Below are the code and all the weights of a small trained network. Each question names an input and a class and asks about switching units off, where a switched-off unit gives its printed mean instead of its output.

import numpy as np


def w(rows, s, z=0):
    codes = np.array(rows[::2]) - 128.0
    scale = np.full(codes.shape[1], s)
    scale[-1] = z or s
    return codes * scale


def f(y):
    return y / 2 * (1 + np.tanh(0.7978845608 * (y + 0.044715 * y**3)))


def log_softmax(a):
    a = a - a.max(-1, keepdims=True)
    return a - np.log(np.exp(a).sum(-1, keepdims=True))


def net(x, mask):
    res = np.array(x, float).reshape(1, 4) / 4 @ E
    y = f(res @ A[0][:, :-1].T + A[0][:, -1])
    res = res + np.where(mask, y, B[0][:, -1]) @ B[0][:, :-1]
    return log_softmax(res[-1] @ U[:, :-1].T + U[:, -1])


A, B = {}, {}
E = w([
[254,32,70],'x0',
[22,5,76],'x1',
[124,129,128],'x2',
[153,43,232],'x3',
],0.0063)
A[0] = w([
[154,97,199,97],'n1',
[88,139,170,115],'n2',
[100,142,145,63],'n3',
[169,78,110,108],'n4',
[97,101,100,66],'n5',
[161,101,100,120],'n6',
[73,71,127,116],'n7',
[179,84,129,119],'n8',
[126,145,97,74],'n9',
[171,167,144,91],'n10',
[158,116,249,112],'n11',
[140,112,189,167],'n12',
[93,151,144,58],'n13',
[96,68,231,178],'n14',
[95,95,106,71],'n15',
[131,120,134,254],'n16',
[122,177,56,44],'n17',
[190,111,58,82],'n18',
[90,144,149,105],'n19',
[165,206,42,132],'n20',
[173,168,171,73],'n21',
[154,98,146,123],'n22',
[114,200,61,169],'n23',
[144,153,148,102],'n24',
[165,99,94,68],'n25',
[92,96,50,72],'n26',
[163,199,174,126],'n27',
[175,80,93,102],'n28',
[168,178,157,54],'n29',
[77,148,164,107],'n30',
[56,160,133,157],'n31',
[108,125,138,82],'n32',
[115,167,70,67],'n33',
[79,155,170,103],'n34',
[88,86,90,101],'n35',
[99,165,68,180],'n36',
[164,120,223,136],'n37',
[76,75,134,81],'n38',
[108,128,160,112],'n39',
[155,115,90,144],'n40',
[88,152,145,78],'n41',
[81,106,103,105],'n42',
[122,120,179,222],'n43',
[28,83,117,61],'n44',
[126,174,135,112],'n45',
[58,70,131,79],'n46',
[165,132,141,65],'n47',
[190,201,151,65],'n48',
],0.016,0.0066)
B[0] = w([
[29,101,134,174],'n1',
[118,208,178,170],'n2',
[126,142,192,131],'n3',
[123,169,147,184],'n4',
[141,87,148,145],'n5',
[97,198,171,164],'n6',
[157,84,127,203],'n7',
[101,177,150,184],'n8',
[81,111,140,127],'n9',
[151,78,142,159],'n10',
[36,110,114,209],'n11',
[45,117,90,182],'n12',
[123,131,172,141],'n13',
[26,145,91,254],'n14',
[173,66,173,151],'n15',
[117,190,44,208],'n16',
[46,69,160,170],'n17',
[70,188,221,190],'n18',
[143,160,159,156],'n19',
[2,77,108,230],'n20',
[164,54,160,164],'n21',
[51,152,137,155],'n22',
[44,112,112,236],'n23',
[156,64,137,137],'n24',
[112,140,209,155],'n25',
[117,76,142,183],'n26',
[167,69,113,206],'n27',
[106,201,187,191],'n28',
[190,55,174,158],'n29',
[187,197,196,180],'n30',
[149,167,140,222],'n31',
[105,124,166,123],'n32',
[50,101,146,161],'n33',
[127,178,168,183],'n34',
[179,108,155,182],'n35',
[37,162,97,213],'n36',
[72,89,102,198],'n37',
[115,84,147,183],'n38',
[119,144,131,141],'n39',
[87,177,142,165],'n40',
[120,152,185,153],'n41',
[151,88,121,168],'n42',
[112,175,65,202],'n43',
[133,86,126,217],'n44',
[164,103,119,159],'n45',
[142,72,141,202],'n46',
[106,100,159,129],'n47',
[142,63,154,191],'n48',
],0.0074,0.0083)
U = w([
[131,192,223,134],'0',
[160,67,164,151],'1',
[126,152,120,250],'2',
[87,138,109,19],'3',
[175,182,34,132],'4',
[244,163,132,75],'5',
[238,162,131,72],'6',
[248,163,139,80],'7',
],0.017,0.015)

Each question gives the input, the list of numbers given to net, and the class t.
The units are the neurons (one row each of A and B). Each row of codes is followed by its name. A weight is (code - 128) times the scale printed after its matrix; where a second scale follows, it is the last column's (A, B and U).
mask holds one flag per neuron, in row order. A switched-off neuron (its flag False) gives its mean, the last column of its row in B, instead of its output. The means were averaged over made-up inputs and are rounded, as every weight is.
A unit's drop is (log p(t) with every unit on - log p(t) with that unit switched off) / (log p(t) with every unit on - log p(t) with every unit switched off).
The circuit of an input: a set's keep is (log p(t) with only the set's units on - log p(t) with every unit switched off) / (log p(t) with every unit on - log p(t) with every unit switched off). Starting from the 12 units with the biggest drops (on a tie, the unit counted first), units are removed one at a time, each time the one whose removal leaves the highest keep (on an exact tie, the one counted first), for as long as the keep stays at least 0.8.
circuit, biggest first: the units of the circuit, biggest drop first
unit that matters most: the unit with the biggest drop
k most important neurons: the k neurons with the biggest drops, biggest first
drop of u: that unit's drop, to one decimal
input [0,-5,-3,-6], class 3: circuit, biggest first => (n20)
input [-2,0,0,5], class 3: circuit, biggest first => (n14; n11)
input [6,3,-3,6], class 0: circuit, biggest first => (n28; n8)
input [6,3,-6,-5], class 0: circuit, biggest first => (n18; n28; n25)
input [6,-3,4,-4], class 0: circuit, biggest first => (n18; n28)
input [7,-8,-2,-5], class 1: circuit, biggest first => (n48; n29)
input [0,4,-4,-3], class 1: 3 most important neurons => (n14; n43; n26)
input [-6,6,-2,-4], class 0: 2 most important neurons => (n30; n31)
input [4,-8,-6,-8], class 1: 2 most important neurons => (n48; n29)
input [-5,5,2,-3], class 0: drop of n28 => -0.2
input [5,4,-1,6], class 3: drop of n4 => -0.1
input [7,-1,-7,-7], class 0: drop of n20 => -0.1
input [6,-6,6,8], class 3: drop of n37 => 0.2
input [0,1,2,6], class 3: unit that matters most => n14
